(in the rows, 128 means zero)
Each row of numbers belongs to one of the objects below and depends on some of the facts about them. Some rows are named. Which object is each other row?

Known rows:
[121 119 133 141 123 151 148 115 142 128 111 167 114 106 130 105 113 158
 118  95 138 127 125 133 141 107 122 159 148 131 156 115 135 155 154 126
 134 137 106  97 148 164 102 144]: nipigro
[125 115 158 104 117 131 140 127 145 135 131 145 154 115 144 132 120 140
 124 106 126 130 128 130 129 123 124 131 122 129 150 127 129 153 135 112
 126 136  96 147 148 157 130 151]: netruve
[124 130 137 111 114 143 140 144 141 143 121 140 108 113 128 128 115 128
 124 112 130 137 113 121 138 100 127 123 129 127 132 130 129 136 119 124
 131 136 128 126 135 160 130 146]: gratal
[131 122 160 113 109 141 135 154 145 135 129 149 134 131 157 137 128 125
 125 114 135 138 127 122 138 125 125 124 121 118 133 127 137 143 139  99
 140 125 111 161 136 151 128 149]: fizen
[126 129 144 125 113 139 128 146 122 135 116 152 112 131 145 131 127 119
 136 123 127 155 118 111 132 105 134 134 136 123 126 136 135 136 132 108
 137 126 119 142 131 135 119 135]: fafak
[ 89 133 155 124 132 107 121 121 111 116 127 111 137 137 128 156 107 124
 122 111 119 123 103  83 102  86 133 155 108 162 138 151 141 140 101 132
 106 130 104 136 164 124  84 151]: ranel
[134 128 145 108 108 145 125 145 138 137 118 155 125 119 155 123 126 139
 133 113 125 152 131 127 149 116 134 131 134 117 144 127 135 141 144 109
 143 126 118 140 137 145 129 147]: vestu
[110 135 146 125 115 116 114 138 117 125 122 136 132 142 141 143 116 119
 131 130 128 139 125  93 135 106 144 141 121 150 129 142 139 135 123 120
 122 120 121 146 134 116  93 142]: drigek
[115 130 143 126 110 123 130 140 139 119 133 128 111 137 124 129 100 124
 112 127 131 130 108 107 133 104 117 125 114 142 112 135 125 130 105 114
 123 117 120 126 132 124  98 157]: zopom
[130 163 111  96 141 102 150 104 169 113 127  70 227 142 118 159 100 174
  98 100 140  89 177 124 143 104 145 153 127 166 134 166 140 161 119 141
 101 138 145  91 158 123  96 152]: rubrim
[124 120 140 122 123 144 141 122 132 140 119 153 128 111 135 121 117 135
 124 109 125 140 116 130 128 105 125 133 142 132 142 129 129 154 134 117
 128 148 111 118 143 155 131 142]: trarur
[163 114  93 173 141 111 175 137 147 138 118 137 161 152  97 129 106  80
  91 192 167 120 148 141 167  91 147 121 206 168 107 128 118 127 128 119
 123  96 168  94  62  36 124  99]: romos
[134 131 133 134 116 155 141 135 139 129 103 167 113 121 142 118 130 158
 131 102 141 141 134 127 151 111 132 164 152 119 149 126 143 144 161 116
 145 123 122 108 145 160 102 143]: fluvor
[128 121 139 118 123 141 144 125 133 143 115 148 130 110 133 126 118 130
 124 111 121 137 114 133 126 101 130 125 140 128 143 129 132 156 132 119
 131 150 109 122 138 158 137 142]: relagrar
[139 134 152 138  80  77 123 110 128  89 148 162  83 139  83 146 125 133
 138 139 160 138 119 112 136 103 120 120  82 144 145 114 142 132 110 109
 115 146 130 142 151 133  85 166]: stanon
[110 128 156 129 104 121 108 139 122 114 132 147 120 148 139 125 110 120
 126 138 127 148 121  98 143 116 122 134 115 146 124 127 130 126 128 110
 128 102 109 148 130 102  91 153]: zedre
[125 112 155 116 115 143 140 128 143 138 128 156 149 113 146 124 119 134
 121 107 132 135 129 132 130 123 120 120 129 127 147 119 132 151 143 114
 130 138  99 137 135 155 133 146]: groklir

How the objects are related:
bastar (ω fluflo vuba netruve kevar kleflir) (ζ 322)
bemus (ω netruve sebrir) (ζ 322)
bestil (δ vestu nimoklan) (ω dutom) (ζ 65)
betam (Σ kestu) (ζ 322)
bivi (ζ 322)
bizem (ω niler grupa) (ζ 243)
bopal (ω medaplus) (ζ 322)
bora (δ gibrim) (ζ 65)
brabra (ω gratal zopom) (ζ 322)
bravor (δ lamefek demer) (ζ 243)
bresto (ω ristum sazu) (ζ 322)
broge (δ bastar) (ζ 243)
brubu (δ flofako groklir) (ω subem) (ζ 243)
bruta (ζ 322)
burem (Σ trefo zedir stubemok) (ζ 354)
butam (ω skotrus) (ζ 334)
demer (ω netruve) (Σ brabra soplal) (ζ 322)
devasin (ω netruve) (Σ ladra subem ristum) (ζ 354)
dimur (ω dutom studrik) (Σ pumil tonu) (ζ 354)
diso (ω kestu flibol setrok) (Σ trobroklun) (ζ 334)
divam (ζ 322)
dreflur (ζ 334)
dregregro (ζ 243)
drepo (ω ristum nisalo) (Σ trefo bizem divam netruve dregregro roril) (ζ 322)
drepustem (ω soplal) (Σ plirus trobas skeklu) (ζ 334)
drestagru (Σ plitron divam toplon) (ζ 322)
drigek (ω dutom romos) (Σ vestu fizen) (ζ 322)
drilun (ω zopom fopur) (ζ 65)
dripi (δ grenudro zedre) (ω fiklok stubemok) (ζ 65)
drovu (ω viroklin) (ζ 243)
drumor (ζ 322)
drupek (ω kestu) (ζ 334)
drustak (Σ fomim zatiklu niler) (ζ 322)
druzer (ω trume feka) (ζ 322)
duflo (ζ 322)
dutom (ζ 322)
fafak (ω dutom betam) (ζ 322)
fegen (ω nutras devasin kefle ristum) (ζ 65)
feka (δ dreflur) (ω fluklin) (ζ 322)
feki (δ gibrim teklas bemus setrok) (Σ gibrim nipigro dreflur) (ζ 243)
fibriflu (δ stekla fizen) (ζ 322)
fiklok (ω trobroklun) (ζ 354)
fizen (ω vuba) (ζ 354)
flafos (ω vafil noninu drupek) (ζ 322)
flavezer (ω fopur bastar) (Σ fluklin fibriflu vizoden) (ζ 334)
flekan (ω fegen) (Σ skeklu tonu stubemok) (ζ 354)
fletor (ω rasuk) (Σ gratal taskul) (ζ 322)
flibol (δ magrar) (ω petre) (ζ 322)
flige (δ plitron vina noninu) (ω relagrar) (ζ 322)
flofako (ω skoflel) (ζ 322)
fluflo (δ flafos) (ω vuba) (ζ 243)
fluklin (δ bizem teklas trobas) (ζ 243)
fluvor (ω kave) (ζ 322)
fomim (ζ 322)
fopur (δ niler soplal ploflekli) (ζ 334)
fosti (ω vuba) (Σ vafil soplal) (ζ 65)
gatar (ω sebrir) (ζ 65)
gefli (δ gruri) (ω vuba) (ζ 243)
gibrim (ζ 65)
gidrokek (ω fiklok petre) (ζ 354)
gotrim (Σ brabra skotrus) (ζ 322)
grasto (ω kobre) (Σ plirus netruve trobas) (ζ 334)
gratal (ω devasin) (ζ 65)
greflerun (ω viroklin flibol fopur) (ζ 65)
grefluflom (δ trobroklun) (Σ ristum) (ζ 334)
grenudro (ζ 354)
greras (δ grenudro) (ω fopur) (ζ 354)
greto (δ netruve zedir) (ω trume) (ζ 322)
groklir (ζ 243)
grupa (δ flafos) (Σ lamefek skotrus bemus) (ζ 322)
gruri (ζ 322)
gruze (ω netruve gefli) (ζ 322)
gufle (ω divam) (Σ klega brubu) (ζ 354)
kagiskon (δ bopal) (Σ teklas zedir druzer) (ζ 322)
kasel (ζ 334)
kave (ω nisalo) (ζ 65)
kefle (ω vuba) (ζ 354)
kekista (ω zopom) (Σ fafak duflo) (ζ 322)
keklin (ω drilun) (Σ nizu greflerun vuflan skeklu) (ζ 322)
kestu (ω devasin) (ζ 65)
kevar (ω fosti) (ζ 243)
kleflir (Σ divam kobre) (ζ 322)
klega (δ studrik plevum) (ζ 243)
kleklun (ω bopal bemus dripi) (ζ 243)
klene (ω voru) (ζ 243)
kobre (ω fiklok) (ζ 65)
kuple (ω plofu) (Σ bruta) (ζ 354)
ladra (ζ 322)
lamefek (ζ 322)
lides (δ rogo) (ω skotrus) (ζ 322)
limor (ω medaplus) (ζ 354)
lozos (Σ bizem petre sebrir vizoden zodis) (ζ 65)
magrar (ζ 334)
medaplus (ω fluflo) (ζ 334)
mostopa (ω dimur betam) (ζ 322)
neba (δ trobas noreskal dreflur) (ω zatiklu) (ζ 354)
nebri (δ grasto bivi) (Σ pumil kobre bivi) (ζ 322)
neflu (ω kasel feka) (ζ 65)
netras (δ risi) (ω bastar) (ζ 334)
netruve (ω fluflo) (ζ 243)
niler (ζ 322)
nimoklan (ζ 334)
nipigro (ω niler dregregro fluvor) (ζ 334)
nisalo (Σ groklir) (ζ 65)
nizu (ω fafak kleklun) (ζ 322)
noninu (ζ 65)
noreskal (ζ 322)
nugrigo (ω nebri) (ζ 354)
nukluklok (ω kevar) (Σ gratal bora relagrar mostopa) (ζ 322)
nutras (δ viflum) (ζ 322)
petre (ζ 322)
plegi (δ roklol nimoklan) (Σ rivos vuflan plevum) (ζ 322)
plevum (ζ 322)
plirus (ω greflerun) (ζ 334)
plitron (ζ 334)
ploflekli (ζ 322)
plofu (δ flafos toplon limor) (ω gidrokek) (Σ trarur drumor) (ζ 322)
plupaze (ω gefli betam kleflir) (Σ gruze) (ζ 334)
pugrim (δ drepo plitron) (Σ skisak toplon butam flibol) (ζ 65)
pumil (ζ 322)
ranel (δ rivos) (ω kleklun) (Σ plitron skeklu dripi tradrek) (ζ 334)
rasuk (ω sigun) (ζ 334)
relagrar (ω netruve feka) (ζ 334)
risi (ζ 322)
ristum (ζ 334)
rivos (ζ 243)
rogo (ζ 334)
roklol (Σ magrar dregregro) (ζ 354)
romos (δ teklas limor gatar) (ω fletor) (Σ klega) (ζ 322)
roril (ω feka) (ζ 354)
rubrim (δ flofako zodis) (ω drepo neflu) (Σ divam greto fopur) (ζ 243)
rudom (ω subem roklol petre) (ζ 354)
sanek (Σ tefleplo vizoden) (ζ 65)
sazu (δ kleklun) (Σ flafos zeskufluk) (ζ 354)
sebrir (δ mostopa) (ω zopom) (ζ 322)
setrok (ω fluklin limor mostopa) (ζ 322)
sigun (δ dutom) (ω zopom demer) (Σ kestu neflu trabruk) (ζ 322)
skageflor (ω studrik gatar) (ζ 334)
skeklu (δ kave rasuk) (ω stanon) (ζ 334)
skisak (ζ 334)
skoflel (δ limor trobas) (ω gotrim soplal fizen) (ζ 65)
skotrus (ω kevar gufle) (ζ 354)
soplal (ω vafil brubu) (ζ 243)
soruk (ω kasel trarur) (Σ vuba noreskal) (ζ 322)
stanon (ω drepo ristum) (Σ plevum fizen) (ζ 65)
stekla (Σ trume) (ζ 334)
stivor (ω nugrigo nipigro) (ζ 322)
stizube (δ viroklin) (ω plirus trobroklun) (ζ 334)
stubemok (ζ 334)
studrik (ω vuba trobroklun) (Σ dregregro stizube) (ζ 322)
subem (ζ 322)
taskul (δ soruk) (ζ 334)
tefleplo (ζ 334)
teklas (ζ 243)
tonu (δ tefleplo) (ω fiklok flibol) (ζ 322)
toplon (ζ 354)
trabruk (δ trobas gatar) (ω stekla) (ζ 334)
tradrek (ζ 334)
trarur (ω stanon roril zudra) (ζ 334)
trefo (δ klene bivi) (ω viflum) (ζ 322)
trenok (δ bemus) (ω risi flafos fosti) (Σ brabra rudom duflo) (ζ 322)
tridom (ω skoflel) (Σ gefli soplal klega) (ζ 354)
tritik (δ drilun lozos skageflor stanon kleflir) (ω bravor flavezer flekan) (ζ 322)
trobas (ζ 334)
trobroklun (ζ 354)
trume (ω greras flavezer) (ζ 354)
truplepun (δ risi) (ζ 334)
vafil (ζ 322)
vestu (ζ 322)
viflum (ω drepo) (ζ 322)
vina (ω fiklok) (ζ 334)
viroklin (ω bravor demer) (Σ fomim drumor) (ζ 334)
vizoden (δ keklin) (ζ 334)
voru (Σ divam brubu) (ζ 334)
vuba (ζ 322)
vuflan (ω rivos) (ζ 322)
zatiklu (ω gefli medaplus) (ζ 322)
zedir (ζ 354)
zedre (Σ fafak) (ζ 322)
zeskufluk (ζ 334)
zodis (ω grasto) (ζ 322)
zopom (Σ fegen taskul) (ζ 65)
zorum (ω gotrim noreskal) (ζ 322)
zudra (ω ladra) (ζ 354)

Which object is each row?
No name comes twice in this set of rows, the named rows included.
[142 100 138 134 145 133 195 150 154 155 112 118 107 108 122 148 129 104
 114 136 140 116  89 135 134  71 141 139 169 119 146 133 127 128  97 116
 134 112 145 111 139 138 149 125] | skoflel
[123 112 134 168 130 114 141 146 115 130 124 150 113 151 125 139 113  71
 113 168 151 137 109  96 135  89 137 139 160 159 119 126 131 120 116 119
 124  93 129 139 100  73  99 116] | trenok
[142  86 143 152 149 136 209 141 157 146 119 125 138 120 128 152 142 100
 107 132 143 112  96 141 108  83 133 155 174 121 145 137 134 149 114 109
 136 108 116 113 146 140 149 123] | fluklin
[140 165 117  76 125  89 135 119 172 100 136  66 199 148 124 142 106 190
 113 116 120 107 173 134 166 113 149 147 114 146 140 170 134 146 117 116
 116 110 159 109 169  94  92 172] | drestagru
[119 129 149 132 112 125 132 148 138 119 134 136 140 151 145 148 116 118
 114 124 149 125 132 102 130 115 125 138 118 145 120 137 138 138 124 112
 127 110 115 153 131 126  97 146] | devasin
[134 133 144 100 114 138 119 145 126 147 112 152 135 113 150 129 129 130
 138 111 124 152 134 119 152 116 149 129 137 123 152 127 141 141 146 123
 130 136 125 150 137 149 136 141] | zodis
[127 118 138 151 142 112 165 145 128 128 120 112 122 145 128 163 129  99
 119 147 138 122 102 107 125  72 145 163 156 142 129 153 138 123 105 113
 127  88 138 126 137  96 104 127] | plofu
[122 100 141 156 151 122 186 127 140 130 124 117 145 136 123 165 127  94
 108 142 150 103 103 119 109  79 128 155 160 147 134 141 140 143 107 122
 122 104 119 114 138 113 116 125] | feki
[145 139 148 126  83  79 131 105 137  95 148 150  93 134  85 146 127 137
 136 140 157 135 124 121 141 101 123 114  85 139 144 116 141 135 117 106
 118 148 138 141 152 135  98 167] | lozos
[ 93 131 173 118 108 106 103 145 111 115 132 132 115 141 148 148 118 121
 140 122 121 142 107  76 131 107 138 156  96 149 146 133 141 127 119 116
 122 104 102 168 159 117  76 158] | keklin
[127 138 131 123 127 151 147 145 133 148 112 127 112 116 131 137 122 125
 125 104 134 136 110 113 122  89 134 127 136 125 121 146 136 138 115 128
 132 146 135 114 140 175 129 137] | dripi

Now the same objects, written a new way:
Some rows with their names:
[128 139  97  98 124 127 112 142 136 150 144  84 158 119]: gufle
[143 121 122 139 158 161 122 141 112  93  99  87 137 124]: gidrokek
[137 163 131 110 122 115 125 132 113 119 126 127 124 146]: noninu
[125 114 115 109 130 145 134 135 159 151 143 105 138 136]: drupek
[137 129 111  88 134 120 125 131 134 153 158  88 149 118]: keklin
[151 109 123  80 103 130 115 104 148 149  95 143 110 179]: gibrim
[135 117 137 171 128 151 128 147 130 124 114 133 131 151]: skotrus
[114 122 111  73  96 109 121 101  87 125  96 139 119  65]: feki
[138 130 135 126 136 139 141 142 108 132 137 123 133 126]: setrok
[102 178 127  87 123 128 129 146 116 124 138 104 128 104]: stekla
[123 142 139 150 115 130 123 148 142 114 109 137 113 162]: zedir
[136 141 144 150 135 118 136 144 142 109 131 141 107 160]: fomim
[145 130 106 122 139 135 146 149  88 137 135 156 139 134]: gatar
[117 111 124 128 122 107 131 111  96 108 137 110 147  65]: rubrim
[131 143 127 135 124 141 126 149 115 127 123 117 137 131]: nugrigo
[125  66  78 125 124  97 131 123 164 106 111 186 104 125]: fluklin
[145 150 121 107 142 131 137 137  81 122 145 102 152 117]: stanon

Name these rows:
No name comes twice in this set of rows, the named rows included.
[115 135 145 105 107 160 130 124 128 148  80 146  97 155] | zeskufluk
[121 135  93 149 151 142 132 158  98 155 119 146 135 124] | limor
[111 112 150 177 112 150 166 151 136 160 155 161 142 156] | relagrar
[113 137 110 203 175 101  38  54 150 227 135 149 138  84] | fluflo
[119 147 129 164 130 127 122 146 135 131 103 139 107 165] | toplon
[124 122 116  96 104 121 139 139 120 208 193 117 171 121] | demer
[118 105 140 159 112  95 126 106 135  98 109 151 107 117] | klega
[112 113  81 115 149 110 145 124  83 111 135 149 143  59] | romos
[168 181 110 102 156 137  40 109 156 166 162 127 162  92] | fosti
[129 112 137 169 119 147 141 151 123 132 117 137 135 159] | roril
[107  85 123 130 101 122 121  86 169 120 135 114 148  97] | netras

